Below are the code and all the weights of a small trained network. Each question names an input and a target symbol and asks about switching units off, where a switched-off unit gives its printed mean instead of its output.

import numpy as np


def w(rows, s, z=0):
    codes = np.array(rows[::2]) - 128.0
    scale = np.full(codes.shape[1], s)
    scale[-1] = z or s
    return codes * scale


def norm(h):
    return h / np.sqrt((h * h).mean(-1, keepdims=True) + 1e-5)


def f(y):
    return np.maximum(y, 0)


def softmax(a):
    e = np.exp(a - a.max(-1, keepdims=True))
    return e / e.sum(-1, keepdims=True)


def log_softmax(a):
    a = a - a.max(-1, keepdims=True)
    return a - np.log(np.exp(a).sum(-1, keepdims=True))


def net(x, mask):
    ids = ['ΘΞΩαβγεζηλμπστφψ'.index(c) for c in x.split()]
    T = len(ids)
    res = E[ids] + P[:T]
    u = 0
    for l in range(2):
        r = norm(res)
        for j in range(3):
            rows = slice(3 * j, 3 * j + 3)
            q, k, v = (r @ M[l][rows].T for M in (Q, K, V))
            z = softmax(np.where(np.tri(T) > 0, q @ k.T / 3**0.5, -1e9)) @ v
            o = O[l][rows]
            res = res + np.where(mask[u + j], z, o[:, -1]) @ o[:, :-1]
        u += 3
        y = f(norm(res) @ A[l][:, :-1].T + A[l][:, -1])
        res = res + np.where(mask[u : u + 4], y, B[l][:, -1]) @ B[l][:, :-1]
        u += 4
    return log_softmax(norm(res)[-1] @ U[:, :-1].T + U[:, -1])


Q, K, V, O, A, B = {}, {}, {}, {}, {}, {}
E = w([
[130,107,69,213,101,106,200],'Θ',
[128,104,68,214,101,103,205],'Ξ',
[146,133,131,157,101,218,62],'Ω',
[145,180,86,151,146,142,250],'α',
[67,106,121,164,83,206,183],'β',
[112,128,119,152,122,231,160],'γ',
[139,97,132,135,143,206,90],'ε',
[67,206,162,139,111,110,67],'ζ',
[170,108,80,195,156,164,169],'η',
[109,191,166,145,113,189,57],'λ',
[196,69,101,90,92,154,108],'μ',
[223,158,82,148,182,121,125],'π',
[75,122,146,84,26,113,104],'σ',
[93,124,123,114,46,186,222],'τ',
[221,175,87,103,69,125,150],'φ',
[117,54,106,139,60,97,111],'ψ',
],0.022)
P = w([
[84,136,2,118,131,164,107],'0',
[112,148,48,124,90,198,107],'1',
[115,120,67,123,121,170,124],'2',
[130,138,87,136,90,182,116],'3',
[132,125,105,134,101,178,123],'4',
[144,128,117,141,94,175,116],'5',
[148,119,129,142,97,165,120],'6',
[149,120,145,143,100,161,129],'7',
[154,113,153,148,104,151,131],'8',
[158,114,165,150,111,145,130],'9',
[163,106,182,151,118,134,132],'10',
[164,109,187,149,119,141,142],'11',
[176,96,201,161,107,123,131],'12',
],0.022)
Q[0] = w([
[209,162,78,112,195,63,213],'0.h1',
[138,203,174,51,120,202,139],'0.h1',
[244,86,167,139,46,139,87],'0.h1',
[75,114,157,96,108,59,60],'0.h2',
[86,113,127,48,159,129,16],'0.h2',
[210,3,78,133,57,119,135],'0.h2',
[127,136,125,130,126,131,133],'0.h3',
[142,132,139,143,114,134,128],'0.h3',
[134,141,130,129,121,118,128],'0.h3',
],0.046)
K[0] = w([
[201,161,40,143,156,171,217],'0.h1',
[109,208,184,29,126,145,120],'0.h1',
[212,76,253,137,122,83,124],'0.h1',
[65,124,120,78,78,55,144],'0.h2',
[73,119,76,49,36,134,121],'0.h2',
[188,80,255,146,72,74,96],'0.h2',
[124,129,131,117,127,129,127],'0.h3',
[148,122,167,137,111,128,144],'0.h3',
[128,138,124,136,116,121,125],'0.h3',
],0.045)
V[0] = w([
[81,75,153,95,95,117,93],'0.h1',
[193,111,84,124,82,143,202],'0.h1',
[184,137,173,61,108,84,132],'0.h1',
[159,79,204,143,118,105,120],'0.h2',
[162,92,117,128,160,123,113],'0.h2',
[130,107,110,63,118,162,132],'0.h2',
[141,179,223,222,154,145,83],'0.h3',
[112,47,141,167,186,255,182],'0.h3',
[108,150,188,103,101,119,251],'0.h3',
],0.05)
O[0] = w([
[57,130,151,120,64,88,91,137],'0.h1',
[136,46,67,67,125,143,167,179],'0.h1',
[170,118,178,63,114,96,70,50],'0.h1',
[180,102,107,158,95,54,107,33],'0.h2',
[170,154,166,118,128,117,98,119],'0.h2',
[122,105,155,63,117,156,112,179],'0.h2',
[101,36,182,194,204,193,121,132],'0.h3',
[174,141,173,164,46,238,181,254],'0.h3',
[106,125,172,83,125,79,253,58],'0.h3',
],0.032,0.033)
A[0] = w([
[69,65,119,72,69,94,94,89],'0.n1',
[75,238,227,255,97,146,126,254],'0.n2',
[94,157,226,73,87,109,47,137],'0.n3',
[48,185,175,110,247,141,110,167],'0.n4',
],0.039,0.0047)
B[0] = w([
[129,113,98,185,102,198,168,172],'0.n1',
[94,33,124,4,135,175,133,255],'0.n2',
[64,82,119,112,146,143,156,166],'0.n3',
[111,197,97,91,122,141,147,189],'0.n4',
],0.039,0.042)
Q[1] = w([
[111,155,194,171,179,113,148],'1.h1',
[127,104,93,142,133,113,109],'1.h1',
[142,65,152,124,181,133,169],'1.h1',
[87,167,114,210,104,124,40],'1.h2',
[146,98,30,130,184,191,188],'1.h2',
[189,254,133,186,212,66,142],'1.h2',
[114,121,151,145,166,118,162],'1.h3',
[117,179,122,173,158,128,138],'1.h3',
[128,138,142,123,120,117,112],'1.h3',
],0.041)
K[1] = w([
[114,194,123,84,196,175,134],'1.h1',
[101,157,106,84,97,159,134],'1.h1',
[143,27,179,134,120,97,165],'1.h1',
[100,190,46,106,152,99,31],'1.h2',
[213,139,158,146,148,28,212],'1.h2',
[255,191,41,101,84,169,80],'1.h2',
[110,116,167,121,132,126,131],'1.h3',
[96,177,117,96,110,152,102],'1.h3',
[86,146,101,135,125,141,136],'1.h3',
],0.039)
V[1] = w([
[77,149,92,241,2,30,67],'1.h1',
[27,134,85,170,204,131,144],'1.h1',
[200,28,113,142,155,173,93],'1.h1',
[175,170,162,122,194,117,76],'1.h2',
[94,131,52,108,167,143,125],'1.h2',
[155,145,141,72,157,150,176],'1.h2',
[234,218,127,200,193,153,139],'1.h3',
[146,175,201,204,72,154,133],'1.h3',
[68,168,103,152,118,115,185],'1.h3',
],0.051)
O[1] = w([
[98,86,2,112,140,218,210,79],'1.h1',
[117,40,156,212,144,115,153,86],'1.h1',
[199,173,68,165,116,89,93,225],'1.h1',
[141,137,101,80,194,189,126,4],'1.h2',
[128,162,159,152,153,83,83,210],'1.h2',
[186,113,138,119,136,79,140,210],'1.h2',
[68,254,108,181,214,135,142,86],'1.h3',
[110,167,122,155,149,235,156,77],'1.h3',
[168,84,148,144,163,120,173,134],'1.h3',
],0.035,0.044)
A[1] = w([
[240,98,129,70,255,116,196,154],'1.n1',
[126,133,49,153,90,82,97,85],'1.n2',
[155,112,86,239,98,77,162,124],'1.n3',
[160,59,210,164,209,149,97,6],'1.n4',
],0.047,0.011)
B[1] = w([
[61,144,57,253,52,79,97,178],'1.n1',
[195,143,106,126,220,130,139,221],'1.n2',
[178,96,122,46,199,196,142,255],'1.n3',
[237,119,173,125,207,171,210,213],'1.n4',
],0.036,0.021)
U = w([
[155,150,140,77,196,107,212,133],'Θ',
[161,154,139,70,196,110,214,119],'Ξ',
[146,70,133,170,147,164,41,219],'Ω',
[84,184,131,176,157,64,171,230],'α',
[131,142,182,104,63,141,209,2],'β',
[151,144,183,143,59,201,168,12],'γ',
[151,122,143,181,71,209,58,21],'ε',
[81,88,127,55,218,55,111,138],'ζ',
[162,179,154,173,104,212,153,44],'η',
[142,73,167,119,195,171,87,232],'λ',
[177,178,92,49,89,161,74,17],'μ',
[94,222,120,181,169,134,114,163],'π',
[53,80,89,157,116,130,122,209],'σ',
[111,162,173,63,111,65,236,112],'τ',
[70,73,97,103,144,6,86,138],'φ',
[124,125,50,75,120,176,129,154],'ψ',
],0.012,0.0068)

Each question gives the input, a string of symbols that net reads in full, and the target symbol t.
The units are the heads (3 rows each of Q, K, V and O) and the neurons (one row each of A and B). Each row of codes is followed by its name. A weight is (code - 128) times the scale printed after its matrix; where a second scale follows, it is the last column's (O, A, B and U).
mask holds one flag per unit, layer by layer, with each layer's heads first. A switched-off unit (its flag False) gives its mean, the last column of its rows in O or B, instead of its output. The means were averaged over made-up inputs and are rounded, as every weight is.
A unit's drop is (log p(t) with every unit on - log p(t) with that unit switched off) / (log p(t) with every unit on - log p(t) with every unit switched off).
The circuit of an input: a set's keep is (log p(t) with only the set's units on - log p(t) with every unit switched off) / (log p(t) with every unit on - log p(t) with every unit switched off). Starting from the 12 units with the biggest drops (on a tie, the unit counted first), units are removed one at a time, each time the one whose removal leaves the highest keep (on an exact tie, the one counted first), for as long as the keep stays at least 0.8.
units of the circuit, in order: the units of the circuit, biggest drop first
unit that matters most: the unit with the biggest drop
k most important neurons: the k neurons with the biggest drops, biggest first
top k neurons in layer l: the k neurons of layer l with the biggest drops, biggest first
which heads matter: for each layer, one digit per head in row order, 1 if its drop is at least 0.15 and else 0, layers parted by /
input σ λ μ λ γ Θ τ μ ε λ μ, target μ: units of the circuit, in order -> [1.h1 0.h2 0.n2 0.h1]
input Ξ ψ η ζ λ μ ζ λ φ Θ ψ μ α, target ψ: unit that matters most -> 0.h2
input ζ π λ λ Ξ σ, target σ: which heads matter -> 100 / 000
input λ η λ Ξ μ ψ μ, target ψ: units of the circuit, in order -> [1.h1 0.n2 0.h3 0.h1]
input Ω α ψ, target ψ: which heads matter -> 101 / 100
input ζ λ λ μ π λ ζ, target π: which heads matter -> 100 / 001
input Θ ζ τ ψ ε ψ π λ α μ Θ, target μ: units of the circuit, in order -> [1.h1 0.h2]
input ψ λ λ ψ λ, target ψ: which heads matter -> 011 / 100
input Θ μ λ λ λ λ τ Ξ λ σ α Ω ζ, target ζ: units of the circuit, in order -> [0.h1 0.n2 0.h3]
input μ λ Ω λ τ γ λ ψ ψ ψ Ξ λ, target ψ: which heads matter -> 110 / 100
input σ τ μ ε η α λ λ μ ψ Θ, target ψ: units of the circuit, in order -> [0.h2 1.h1 0.n2]
input Θ ψ γ μ ψ Ω, target ψ: units of the circuit, in order -> [1.h1 0.n2 0.h3 0.h2]
input Θ ε σ α π λ Θ μ Ω, target μ: which heads matter -> 011 / 100
input ζ Θ ε Ξ λ Θ β σ ψ, target ψ: which heads matter -> 010 / 100
input φ η λ λ λ μ π λ, target π: which heads matter -> 100 / 001
input α ψ ψ ψ Ξ ζ λ λ, target λ: which heads matter -> 001 / 000
input γ Θ μ ψ η, target ψ: which heads matter -> 001 / 100
input ε λ ζ Ξ λ μ ζ φ σ, target φ: units of the circuit, in order -> [0.h3]
input λ μ Θ β Θ Θ σ τ Ω λ Ω ψ ζ, target ψ: units of the circuit, in order -> [0.n2 0.h2 1.h1]
input λ Ξ λ μ λ, target μ: which heads matter -> 111 / 100
input π λ ε, target π: unit that matters most -> 1.h3
input Θ π η α, target α: 2 most important neurons -> [0.n2 1.n1]
input μ γ γ π ψ Θ λ λ μ Ω φ λ, target φ: which heads matter -> 101 / 001
input λ ψ Θ ψ τ ψ ψ ψ α τ λ, target τ: which heads matter -> 001 / 000
input Ξ ψ Θ Ξ σ λ μ μ α ε τ η ζ, target τ: top 2 neurons in layer 0 -> [0.n4 0.n2]
input α ψ ε λ λ π α λ, target π: which heads matter -> 110 / 001
input ψ λ λ λ ψ λ μ γ Θ λ ψ σ λ, target σ: 3 most important neurons -> [0.n3 0.n2 0.n1]
input λ σ Ξ φ ψ λ λ Ω, target Ω: unit that matters most -> 0.h3
